Here is a tiny trained network, its code and every weight. The questions are about switching its units off for an input and a target symbol, where a switched-off unit gives its printed mean instead of its output.

import numpy as np


def w(rows, s, z=0):
    codes = np.array(rows[::2]) - 128.0
    scale = np.full(codes.shape[1], s)
    scale[-1] = z or s
    return codes * scale


def norm(h):
    return h / np.sqrt((h * h).mean(-1, keepdims=True) + 1e-5)


def f(y):
    return y / 2 * (1 + np.tanh(0.7978845608 * (y + 0.044715 * y**3)))


def softmax(a):
    e = np.exp(a - a.max(-1, keepdims=True))
    return e / e.sum(-1, keepdims=True)


def log_softmax(a):
    a = a - a.max(-1, keepdims=True)
    return a - np.log(np.exp(a).sum(-1, keepdims=True))


def net(x, mask):
    ids = ['ΘΛΦΨαβγδεημξπστ'.index(c) for c in x.split()]
    T = len(ids)
    res = E[ids] + P[:T]
    u = 0
    for l in range(2):
        r = norm(res)
        for j in range(3):
            rows = slice(2 * j, 2 * j + 2)
            q, k, v = (r @ M[l][rows].T for M in (Q, K, V))
            z = softmax(np.where(np.tri(T) > 0, q @ k.T / 2**0.5, -1e9)) @ v
            o = O[l][rows]
            res = res + np.where(mask[u + j], z, o[:, -1]) @ o[:, :-1]
        u += 3
        y = f(norm(res) @ A[l][:, :-1].T + A[l][:, -1])
        res = res + np.where(mask[u : u + 12], y, B[l][:, -1]) @ B[l][:, :-1]
        u += 12
    return log_softmax(norm(res)[-1] @ U[:, :-1].T + U[:, -1])


Q, K, V, O, A, B = {}, {}, {}, {}, {}, {}
E = w([
[148,177,88,150,132,120,145,98],'Θ',
[142,254,106,119,87,111,153,116],'Λ',
[200,156,103,214,205,149,92,95],'Φ',
[74,166,142,161,108,147,102,96],'Ψ',
[61,154,36,188,104,68,94,140],'α',
[136,82,171,185,207,170,149,112],'β',
[141,143,78,179,118,107,113,162],'γ',
[146,154,132,39,150,179,40,179],'δ',
[70,127,169,136,46,176,53,159],'ε',
[193,215,189,146,130,136,115,125],'η',
[59,159,95,136,73,112,54,126],'μ',
[191,167,130,167,121,132,123,148],'ξ',
[34,135,103,116,105,85,88,132],'π',
[133,142,131,174,97,87,109,136],'σ',
[112,124,133,138,157,184,126,112],'τ',
],0.021)
P = w([
[177,80,156,8,89,111,158,81],'0',
[51,197,194,194,120,84,171,141],'1',
[55,199,142,197,159,78,159,120],'2',
[85,169,181,211,166,60,147,157],'3',
[21,164,97,202,183,18,106,131],'4',
[93,162,210,212,193,100,113,163],'5',
[59,195,246,154,162,19,105,174],'6',
[66,180,157,208,200,33,98,151],'7',
[90,135,165,206,214,44,41,165],'8',
[81,136,142,215,195,62,42,159],'9',
[48,116,190,188,206,56,14,182],'10',
[77,140,157,206,254,101,104,168],'11',
[16,176,226,144,208,130,34,153],'12',
],0.0082)
Q[0] = w([
[191,51,96,6,79,199,172,75],'0.h0',
[162,22,108,16,110,175,208,127],'0.h0',
[200,27,41,8,43,192,254,55],'0.h1',
[166,74,122,158,72,50,185,94],'0.h1',
[146,163,81,180,97,126,129,189],'0.h2',
[152,189,117,207,175,115,55,179],'0.h2',
],0.008)
K[0] = w([
[76,107,184,197,117,154,186,145],'0.h0',
[108,134,176,251,124,90,163,83],'0.h0',
[91,159,147,207,157,114,130,169],'0.h1',
[67,113,130,159,201,108,108,139],'0.h1',
[143,123,110,101,126,133,92,124],'0.h2',
[176,52,85,99,93,122,128,107],'0.h2',
],0.012)
V[0] = w([
[107,101,60,209,92,84,204,49],'0.h0',
[55,119,142,190,100,43,111,213],'0.h0',
[133,126,1,175,164,42,169,193],'0.h1',
[72,94,81,99,126,198,53,127],'0.h1',
[97,157,222,112,99,109,130,119],'0.h2',
[187,102,80,51,92,132,146,172],'0.h2',
],0.0095)
O[0] = w([
[161,134,150,135,11,129,43,27,9],'0.h0',
[112,203,164,156,96,42,183,158,108],'0.h0',
[92,140,234,123,110,130,83,147,70],'0.h1',
[162,222,90,36,134,160,164,84,135],'0.h1',
[255,87,60,176,129,74,144,131,146],'0.h2',
[60,81,154,15,168,104,122,122,143],'0.h2',
],0.0097,0.013)
A[0] = w([
[199,130,69,115,81,137,98,123,141],'0.n0',
[91,117,109,162,144,160,172,133,119],'0.n1',
[115,104,109,54,175,147,140,95,104],'0.n2',
[213,114,114,221,165,96,158,135,80],'0.n3',
[135,154,99,131,173,112,223,254,75],'0.n4',
[95,80,138,172,141,110,149,126,22],'0.n5',
[176,97,62,228,182,149,108,65,105],'0.n6',
[157,174,149,12,160,132,134,228,253],'0.n7',
[93,199,122,147,126,123,179,90,184],'0.n8',
[86,201,63,126,135,80,89,181,252],'0.n9',
[188,128,173,101,171,121,97,142,198],'0.n10',
[82,106,51,120,199,80,57,168,173],'0.n11',
],0.0092,0.0032)
B[0] = w([
[74,140,144,134,168,141,154,144,138],'0.n0',
[149,145,179,148,207,56,73,152,158],'0.n1',
[165,140,140,157,138,122,230,173,148],'0.n2',
[31,151,97,113,74,116,48,94,179],'0.n3',
[61,117,131,147,236,112,81,81,252],'0.n4',
[151,144,136,64,85,138,48,103,135],'0.n5',
[102,194,135,108,46,95,160,178,182],'0.n6',
[47,52,114,228,206,146,132,122,207],'0.n7',
[172,123,140,129,152,134,63,222,164],'0.n8',
[155,119,190,174,136,187,144,92,222],'0.n9',
[13,135,83,183,27,153,153,87,144],'0.n10',
[205,131,232,179,124,253,144,137,229],'0.n11',
],0.0075,0.012)
Q[1] = w([
[124,141,119,204,144,154,167,133],'1.h0',
[127,115,116,126,165,170,132,138],'1.h0',
[207,152,176,77,77,104,136,123],'1.h1',
[94,142,103,171,113,121,82,150],'1.h1',
[129,177,88,250,168,157,63,134],'1.h2',
[121,77,118,50,96,106,153,154],'1.h2',
],0.014)
K[1] = w([
[148,80,172,61,131,160,135,62],'1.h0',
[161,152,185,146,2,88,169,25],'1.h0',
[158,178,170,190,43,67,94,64],'1.h1',
[196,46,99,30,166,152,195,98],'1.h1',
[163,56,138,9,60,118,181,40],'1.h2',
[149,221,179,233,217,191,66,182],'1.h2',
],0.0085)
V[1] = w([
[170,196,208,168,130,26,167,172],'1.h0',
[158,50,72,174,167,102,169,158],'1.h0',
[159,214,63,176,109,72,129,157],'1.h1',
[1,115,167,45,175,65,101,202],'1.h1',
[67,39,135,88,146,79,239,149],'1.h2',
[60,176,50,69,162,162,198,87],'1.h2',
],0.0087)
O[1] = w([
[100,83,156,94,86,171,210,161,121],'1.h0',
[145,153,100,219,111,134,60,180,175],'1.h0',
[10,66,85,137,88,189,170,119,83],'1.h1',
[149,53,135,109,166,52,176,115,181],'1.h1',
[160,124,137,50,55,78,149,218,255],'1.h2',
[51,123,122,18,121,101,94,129,242],'1.h2',
],0.011,0.0058)
A[1] = w([
[79,82,209,172,68,123,122,78,211],'1.n0',
[227,137,91,169,91,125,101,163,70],'1.n1',
[41,58,155,74,70,71,246,160,38],'1.n2',
[43,156,76,181,55,184,114,213,97],'1.n3',
[75,106,175,49,124,89,144,143,72],'1.n4',
[169,107,211,198,153,81,86,90,160],'1.n5',
[206,147,52,164,168,162,70,195,209],'1.n6',
[113,94,141,189,161,141,143,186,255],'1.n7',
[140,155,125,75,172,133,158,77,144],'1.n8',
[154,111,167,42,152,27,38,43,83],'1.n9',
[2,188,66,59,144,158,130,148,114],'1.n10',
[145,48,151,127,240,88,162,190,143],'1.n11',
],0.0092,0.0042)
B[1] = w([
[185,171,80,91,148,96,167,113,163],'1.n0',
[62,111,176,159,106,158,111,168,142],'1.n1',
[109,187,134,149,139,252,117,138,176],'1.n2',
[134,71,95,87,138,66,99,89,180],'1.n3',
[49,101,119,125,141,159,117,183,159],'1.n4',
[141,65,85,85,178,139,196,136,181],'1.n5',
[129,162,202,108,98,158,191,138,226],'1.n6',
[123,67,106,121,185,141,184,116,229],'1.n7',
[138,118,129,168,96,115,71,187,137],'1.n8',
[165,32,127,164,82,81,108,117,140],'1.n9',
[205,77,155,130,154,97,133,112,196],'1.n10',
[65,157,141,192,189,138,177,131,255],'1.n11',
],0.011,0.012)
U = w([
[71,43,91,231,121,161,103,210,70],'Θ',
[109,173,172,173,175,234,92,40,79],'Λ',
[74,107,29,180,123,186,152,57,191],'Φ',
[21,111,138,87,93,237,206,166,92],'Ψ',
[80,218,174,188,127,153,73,155,174],'α',
[78,49,254,69,135,58,172,105,49],'β',
[154,60,107,196,83,121,250,95,144],'γ',
[164,122,66,62,188,42,199,174,131],'δ',
[135,121,122,93,187,164,150,156,2],'ε',
[194,58,166,143,173,115,82,58,191],'η',
[107,178,193,138,104,153,242,39,150],'μ',
[97,102,171,83,101,81,92,220,229],'ξ',
[58,55,98,49,183,133,96,67,135],'π',
[196,160,79,63,183,221,113,163,101],'σ',
[232,120,249,177,142,143,186,219,41],'τ',
],0.008,0.0028)

Each question gives the input, a string of symbols that net reads in full, and the target symbol t.
The units are the heads (2 rows each of Q, K, V and O) and the neurons (one row each of A and B). Each row of codes is followed by its name. A weight is (code - 128) times the scale printed after its matrix; where a second scale follows, it is the last column's (O, A, B and U).
mask holds one flag per unit, layer by layer, with each layer's heads first. A switched-off unit (its flag False) gives its mean, the last column of its rows in O or B, instead of its output. The means were averaged over made-up inputs and are rounded, as every weight is.
A unit's drop is (log p(t) with every unit on - log p(t) with that unit switched off) / (log p(t) with every unit on - log p(t) with every unit switched off).
The circuit of an input: a set's keep is (log p(t) with only the set's units on - log p(t) with every unit switched off) / (log p(t) with every unit on - log p(t) with every unit switched off). Starting from the 12 units with the biggest drops (on a tie, the unit counted first), units are removed one at a time, each time the one whose removal leaves the highest keep (on an exact tie, the one counted first), for as long as the keep stays at least 0.8.
units of the circuit, in order: the units of the circuit, biggest drop first
most important unit: the unit with the biggest drop
k most important neurons: the k neurons with the biggest drops, biggest first
k most important neurons of layer l: the k neurons of layer l with the biggest drops, biggest first
which heads matter: for each layer, one digit per head in row order, 1 if its drop is at least 0.15 and else 0, layers parted by /
input Φ ξ σ α γ η α π α γ ξ, target Λ: units of the circuit, in order : (0.h0, 1.h2, 1.h1)
input Λ Ψ μ η τ σ Λ σ Θ, target ξ: 3 most important neurons : (0.n11, 0.n0, 0.n9)
input η π Λ Θ π α β ξ η, target Θ: which heads matter : 111 / 100
input Θ η γ, target η: units of the circuit, in order : (0.h0, 1.h0, 1.n9)
input σ ξ π μ ε Θ ε ε γ, target γ: which heads matter : 110 / 001
input π Θ Θ ε, target Ψ: 2 most important neurons : (1.n2, 0.n11)
input ε Ψ π, target δ: which heads matter : 011 / 001
input η Φ ξ ξ ξ, target Θ: 2 most important neurons : (0.n6, 0.n3)
input Φ ξ ε ξ σ, target Λ: units of the circuit, in order : (0.h0, 1.h1)
input ξ γ γ π ξ π, target τ: most important neuron of layer 0 : (0.n4)
input π Ψ τ Φ Ψ μ ξ Θ ξ, target Ψ: 2 most important neurons : (0.n11, 1.n2)
input α Λ σ π β η σ τ μ ξ Λ σ σ, target μ: which heads matter : 100 / 101
input Λ η Λ ξ Λ, target ξ: which heads matter : 111 / 001
input η σ Ψ ε ε γ β, target Θ: units of the circuit, in order : (0.h1, 0.h2, 1.h0, 0.n3)
input η α Λ, target Θ: which heads matter : 111 / 110
input β ξ τ ε ξ, target α: which heads matter : 100 / 000
input γ γ ξ γ, target β: which heads matter : 101 / 010
input Θ σ Λ η ε ξ η, target η: units of the circuit, in order : (0.h0, 1.n9)
input ε Ψ η γ γ Λ ε π τ γ Λ ξ, target δ: most important unit : 0.h1
input β μ ξ π Λ Λ ξ α π, target α: which heads matter : 101 / 010
input γ α ξ β, target β: most important unit : 0.h2
input α ξ ε ε Θ Θ ξ γ μ τ γ, target μ: which heads matter : 110 / 101
input π Φ τ γ Θ, target Ψ: which heads matter : 110 / 110
input τ γ μ π α Θ, target σ: which heads matter : 110 / 000
input σ Θ ε τ α Λ, target γ: 2 most important neurons : (0.n11, 0.n4)
input Ψ γ σ η, target Φ: which heads matter : 001 / 010
input ξ γ ξ Θ β γ Φ η ε Λ σ μ ε, target τ: most important unit : 0.h1
input β π σ, target α: which heads matter : 100 / 010
input π ε ε, target Ψ: 3 most important neurons : (0.n11, 1.n2, 0.n4)
input η Θ ξ η Φ, target Θ: 3 most important neurons of layer 0 : (0.n6, 0.n3, 0.n9)
